Each row has a name. After each piece below comes the name of the row it's from, unless a question asks for something else. Each question is about the rows just above it. Some pieces are copies with a little noise. Places in a row count from 0.

[ 94  84 158 104 132] : Dobul
[ 94  84 146 145 111] : lome
[ 96  96 111  96 111] : sove
[ 94 146 146 119 119] : vilaz
At which places does sove hold [96]?	0 1 3
Every place of [146] in vilaz:	1 2

[115 163 177 114 146 124 158 118 155 151] -> feg
[106 161 187 127 154 140 176 121 147 154] -> Kiko
[144 121 109 151 130 135 112 142 120 116] -> noson
[118 118 138 122 162 160 141 102 113 155] -> kisos
[106 106 133 137 159 169 147 109 102 145] -> tepud
[116 151 183 121 127 141 193 128 129 151] -> zusir
[143 132 122 154  95 110 132 165 130 101] -> dogad
[151 161 135 115 116  99 115 139 162 123] -> Segu
[123 125 155 117 161 154 152  98 117 169] -> Pifut
asked: [149 160 136 115 115  99 115 140 163 123]	Segu
asked: [154 140 176 121]	Kiko
asked: [ 95 110 132 165 130 101]	dogad

[115 158 136 139 117 123 119 116 124 114 146 140 154 126 114 131 121 119
 110 108 151 137 121 104 109 148 112 123  91 125  92 115 130 135 103 129
 143 154 148 125 138 133 129 109 143 129 136 117 127 174 118 122 157] -> vilel
[136 146 144 123 120 117 115 123 118 135 120 148 165 139 128 116 123 138
 121 150 127 135 123  95 116 136  87 142 110 116 112 118 136 118 102 129
 149 165 125 114 114 120 154 109 143 127 127 121 135 182 128 119 137] -> duvik
[128 146 127 130 126 119 118 101 122 125 160 146 120 137 107 129 125 114
 134 104 143 157 108 114 119 154 120 112 106 144  93 106 122 133 111 125
 109 141 155 135 138 140 102 105 132 128 117 113 114 133 139 117 150] -> Ridig
[136 143 127 111 112 101 120 128 118 156 124 157 145 107 138 120 131 133
 105 139 112 136 128 105 123 143 106 145 119 123 136 131 133 118 118 146
 130 174 133 123  95 136 148 146 139 133 122 128 146 192 139 131 138] -> zago
[127 114 108 117 139  95 119 139 139 146 108 139 112 100 111 128 121 117
 129 127 116 125 117 136 127 111 133 113 146 132 108 131 134 113 139 125
 115 131 140 158  98 124 118 154 142 145 110 137 122 104 131 102 111] -> Veded
[112 150 132 111 122 106 121 145 124 146 127 154 161 111 129 122 125 155
 121 156 107 147 120 110 109 138 100 143 111 114 108 119 113 121 104 142
 141 176 139 144 128 154 149 123 119 126 125 121 138 175 137 122 120] -> rifig
Which row holds these entries in another order? [138 131 139 192 146 128 122 133 139 146 148 136  95 123 133 174 130 146
 118 118 133 131 136 123 119 145 106 143 123 105 128 136 112 139 105 133
 131 120 138 107 145 157 124 156 118 128 120 101 112 111 127 143 136]	zago
asked: [127 146 127 130 127 119 118 101 122 125 159 146 121 136 108 130 125 115
 134 104 143 156 108 114 119 155 120 112 105 144  93 107 122 133 112 124
 109 141 155 135 138 140 101 106 131 128 117 113 114 133 139 117 150]	Ridig
The row with [128 154 149 123 119 126 125 121 138 175 137 122] is	rifig

[135 164 150 145 138 115 109 142 107 139 137 157 149 155 132 115 155 133] = zod
[142 177 166 149 113 138 132 116  94 124 170 174 102 162 125  83 127 168] = zava
[151 160 141 167 105 137 134  79 131  81 141 152 104 135  96 155 113 162] = Bavob
[111 132  89 106  93 124 132  97 130  86 167 172 122 172 127 112 156 167] = dolos
[111 137  98  99  72 140 148  87 140  91 170 168  82 167 152 127 127 162] = rir
[168 167 154 111  90 118 108 139  86 166 171 158  99 174 161 102  82 167] = zuvi
[177 155 179 171 129 154 137  99 102 141 109  93  94 107 153 166  78 103] = nopo
[158 157 153 165 155  96  87 139  99 121 105 131 172 133  97 133 149  97] = zozoz
[141  79 151 105 113 135 131  96 137 160 141 167 152 155  81 133 104 162] = binem
[129 125 120 122 150  79  72 167  95 172 111 134 147 136 107 135 122  92] = sarok
asked: [129 123 121 121 151  80  71 168  95 172 111 134 145 135 107 133 122  92]	sarok
asked: [158 156 153 165 155  96  87 140  99 122 106 131 172 133  97 134 149  97]	zozoz
Which row holds [131 172 133  97]?	zozoz
[162 113 155  96 135 104 152 141  81 131  79 134 137 105 167 141 160 151] is which row reordered?	Bavob
Every place of [149] in zod:	12

[ 84 178 167  74  82  93  89  82  84  93 177  86  94 168 164  73 183  84
 165 165 162  90 172 137 154  83 168 111 103  94 143  80 162 101 147  81
 175  71 183 177  93]  geli
[156 135 112 150 168 128 141 136 133 163 108 144 157 110 108 133 115 123
 102 137 105 145 110  82 132 164  97 156 147 153 168 157 123 154  96 147
  85 162 116 113 153]  tek
[ 81 173 168  94  83 107  81  98  88  91 167 105  88 157 157 108 163  95
 160 164 172  89 177 132 146  81 149 117 127  86 135  95 177  89 172  81
 175  91 149 169  95]  sose
[127  79 149 126  90 114  75 129  86  92 169 116 109 176 138 110 147  86
 157 160 171 108 171 129 159  90 174 114 115  91 157  88 156  96 181  84
 174 110 184 169  79]  Mav
[150  73  91 126  93 166 169 108  86 174 142 170 124 165  87 179  90 155
  95  69 111 154  89  76 174 175  98  88 100 156 106 103 155  94  88 102
 152 114  76 159 100]  biluf
[ 99 128  87 181 161 167  96 159  86  76 117 171 167 107 105 177  98 143
 108 128 156 123 139 129  90 155  95 161 163 102 125 167 117  83 120  93
  95 147 109 174  89]  mura
[ 85 169 173  88  75  94 105 100 123  93 164  88  85 159 189  97 171 130
 172 172 172  88 151 168 126  79 157 125 135  92 103  78 176 112 164 101
 173  76 139 118  87]  sigi
[110 170 150  94 103 108  87  97  87  88 170  87  89 167 154  86 165  92
 156 170 163 100 182 100 139  90 183 105 110 124 170  93 172 102 177  91
 161 102 173 171 105]  mib
[114  88  69 174 150 155 142 179 111 102  73 174 170 100  76 175  86 165
  90  94 126 155 100 159  91 156  76 154 152  93 103 169  89  87 108 106
  87 166  98 124  95]  vezi
Put [ 95 114  88  69 174 150 155 142 179 111 102  73 174 170 100  76 175  86
 165  90  94 126 155 100 159  91 156  76 154 152  93 103 169  89  87 108
 106  87 166  98 124] back in order: which row is it?	vezi
asked: [126  79]	sigi
asked: [110 170 150  94 103 109  88  96  87  90 169  87  89 167 154  87 165  92
 156 169 163 101 182 100 138  91 183 105 111 123 170  93 173 102 178  93
 162 102 173 171 106]	mib

[143 172 151 163]  ref
[144 156 149 144]  mupu
[163 143 150 172]  vupif
[124 115 131 114]  vugop
[110 100 118 104]  daf
[154 155 168 142]  fitaf
[143 149 156 144]  bogat
[107 103 111 108]  Rar
[170 199 181 181]  fevil
Which row holds these entries in another order? [144 156 149 143]	bogat
Which row holds these entries in another order? [163 151 172 143]	ref

[126 132 126 134 137 129 127 127 132 128 132 124  85  91 157 127 127 127
 127 125 126 126 126 128 123 131 127 118 130 131 129 125 126 137 136 130
 127 133 125 133 124 131 129 127 136 127] -> Devev
[164 137 119 101  82 154 146 114 101 116  85 116  91  85 157 116 112 154
 147 114 152 108 152 154 167  99 163 142 132  98 151 122 127  91 130 103
 157  93 163  86 159 104 151 164  85 109] -> Kagu
[124 130 127 133 132 129 128 129 129 126 131 128 130 132 128 127 128 129
 129 126 127 129 128 131 126 130 125 126 129 129 128 128 129 131 131 127
 129 132 127 132 125 131 129 122 130 128] -> sovu
[125 127 123 127 128 139 132 126 124 124 128 123 128 127 132 125 125 128
 138 126 130 129 131 136 130 123 129 128 125 126 124 133 134 128 125 126
 135 129 125 129 127 125 126 124 128 125] -> venu
[129 129 128 124 131 133 126 129 126 130 122 127 129 130 129 125 125 129
 129 128 128 131 127 129 128 131 131 127 132 128 131 130 128 128 128 127
 126 127 131 129 132 130 132 126 129 129] -> sivu
[121 118 124 124 129 129 129 127 125 131 136 127 136 127 126 130 126 124
 135 132 128 138 131 127 125 127 123 143 122 128 118 133 133 125 106 128
 128 131 119 132 129 124 118 116 129 129] -> godi
At which places does venu hold [124]?	8 9 30 43
Where do [128 131 127 129 128 131 131] appear?	sivu
[128 130 122 129 131 125 132 127 132 129 127 131 131 129 128 128 129 129
 126 125 130 126 131 128 129 127 126 129 129 128 127 128 132 130 128 131
 126 129 129 128 129 132 133 127 130 124] is which row reordered?	sovu
asked: [ 91  85 157]	Kagu
asked: [164 136 119 101  82 154 146 114 101 116  85 116  92  84 156 116 113 154
 147 114 152 108 152 154 167  99 163 142 132  98 151 123 126  91 130 102
 156  93 163  87 159 104 151 164  85 109]	Kagu

[135 148 141 164 164 135 147 147 124 135 147 135 150 172 117 147  87] = sini
[157 112 101 143 156 156 137 149 101 105 118 100 107 152 124 115  94] = bib
[162  60  78  77  84  79 124  88 174 132 156 118 163 118 119 173 112] = guk
Places of [163] in row guk:	12
Every place of [147] in sini:	6 7 10 15

[148 132 113 104 160] -> Kube
[105 115 153 136 106] -> gozed
[146 122 149 164  68] -> Tumov
[ 82 129 136 161  88] -> Kofog
[176 141 112  99 179] -> Kupu
[104 147 147 127 104] -> lifal
[105 147  96 127 145] -> Refa
asked: [149 131 113 104 160]	Kube
Every place of [147] in lifal:	1 2
asked: [176 141]	Kupu
[ 96 127] is in which row?	Refa
At which places does Kube hold [132]?	1
The row with [147 147 127] is	lifal

[105 105 105 106 124 105]  nodop
[120 147 134 134 134 147]  Gilid
[105 127 102 146 124 115]  zazel
[120 122 138 155 134 147]  piz
[172 105 127  76 124 115]  tikaz
Every place of [147] in Gilid:	1 5
asked: [105 105 105]	nodop
Every place of [105] in nodop:	0 1 2 5

[ 68 105  86 113 113 120 155 132  87 107 183]  vizo
[ 90 131 109  67  89 102 104 134 102 169 167]  Maz
[ 86 113 114 105  87 120 132 155 107  68 183]  nizi
[ 67 134 103  89 102 131 169 109  90 102 167]  tor
[113 132 107  68 113  87 105 183 120 155  86] is which row reordered?	vizo
Which row holds these entries in another order? [102 167  67 134 103  89 102 131 169 109  90]	tor

[152 137 145 152 123 159 138 172  79] = tise
[103 103 159 114 103 159  80 130 103] = mogo
[131 160 195 119  98 196  85 113 189] = lis
[116 102 145 137 121 137 127  65 200] = venif
[113  98 159 131  85 189 195 196 119] = dinu
[136 118  62 154 199  56 206 202  66] = ditu
Places of [103] in row mogo:	0 1 4 8
Which row holds these entries in another order? [ 85  98 113 119 131 160 189 195 196]	lis
Places of [136] in row ditu:	0
The row with [102 145 137] is	venif
asked: [121 137 127  65]	venif
asked: [118  62 154 199  56 206 202  66]	ditu

[ 96 121 181  93 126 104 122 157 151 110] : futo
[181 104 122 157  93 126  96 151 109 121] : nopak
[143  70  88 109 142 120 145 101 100 161] : sur
[118 100 145 150 144 124 112 133 128 105] : zim
asked: [117 101 146 150 142 123 111 134 127 106]	zim
Put [ 93  96 104 109 121 122 126 151 157 181] back in order: which row is it?	nopak

[135 129 131 132 102 126 120 108 131 127 126 126 123 125 187 113 136 125
 134 119 110 135 116 152 133 135 128 119 125 136 131 132 117 111 135 136
 123 131 112 129 125 129] = Geb
[124 147 130 124 126 127 137 128 129 128 133 123 123 133 119 129 120 129
 129 138 128 120 134 151 134 129 128 117 134 129 130 129 121 124 131 127
 127 132 140 133 118 132] = kani
[168 161 130 120 118 117 137 130 132 127 128 124 111 127 119 129 117 132
 130 116 102 114 125 111 123 134 138 132 125 120 137 131 123 127 126 135
 130 129 109 123 134 124] = Guba
[120  84 123 139 106 130 119 129 124 129 134 125 129 123 186 119 124 122
 136 127 125 130 127 177 101 133 128 128 125 121 131 132 129 126 148 131
 123 117 113 123 120 129] = rez
[ 96 161 130 126 141 130 120 144 129 133 131 137 127 128 110 127 129 144
 129 119 114 126 127 112 122 121 128 131 130 125 128 122 134 115 141 129
 130 132 116 133 138 124] = tukep
[136 116 127 130 129 131 118 138 122 123 133 129 135 126 147 128 119 135
 126 148 126 121 117 110 112 134 114 123 126 124 136 117 123 126 135 125
 123 120 124 134 130 115] = Bug
[115 139 122 136 136 128 122 111 138 108 132 126 123 132 109 139 136 135
 134 127 128 135 128 105 112 126 131 136 131 121 125 135 132 124 131 132
 115 125 111 131 117 139] = veki
[145 113 127 122 126 129 119 119 125 123 135 133 132 131 113 130 136 136
 124 134 126 128 129 136 141 132 124 129 120 131 124 134 115 133 140 127
 127 140 144 121 121 120] = guvik
[142 148 136 140  87 125 126 141 124 141 138 119 138 133 141 132 133 123
 124 137 128 119 133 153 145 126 124 123 130 129 128 137 137 121 123 130
 124 134 115 127 117 129] = Dit
[133 117 124 133 132 125 116 150 133 126 121 135 115 123 133 112 137 136
 127 141 137 131 134  97 136 126 129 132 132 121 129 134 126 119 112 137
 122 132 114 133 134 130] = Daba
[120  98 125 124 120 126 124 132 128 132 128 130 127 125 113 127 113 127
 130 140 125 128 131 124 121 121 127 122 120 123 132 134 126 129 120 126
 128 118 115 128 126 144] = Tir
asked: [132 117 125 134 132 125 117 150 134 125 119 136 116 125 134 112 139 135
 128 141 137 132 134  97 135 125 129 132 133 122 128 134 126 120 111 137
 121 132 115 132 132 129]	Daba
asked: [135 116 127 130 128 131 118 138 123 122 133 129 135 125 146 129 119 137
 127 148 126 120 117 111 112 134 113 124 125 123 136 116 124 127 135 124
 122 120 125 134 131 116]	Bug
asked: [ 96 162 129 126 143 133 120 146 126 132 130 136 125 126 109 127 130 145
 130 118 114 125 125 111 124 121 127 132 128 124 127 123 134 115 140 129
 130 132 116 133 140 127]	tukep

[155 103  84 106  81 143 146  66 157 163] = Lozer
[155 103 113 106  81 143 146  54 154 154] = kolav
[155 103  84 106  81 143 146  84 154 154] = Zibe
Every place of [84] in Zibe:	2 7
asked: [155 104 112 106  81 143 146  53 154 155]	kolav
asked: [ 81 143 146  66]	Lozer

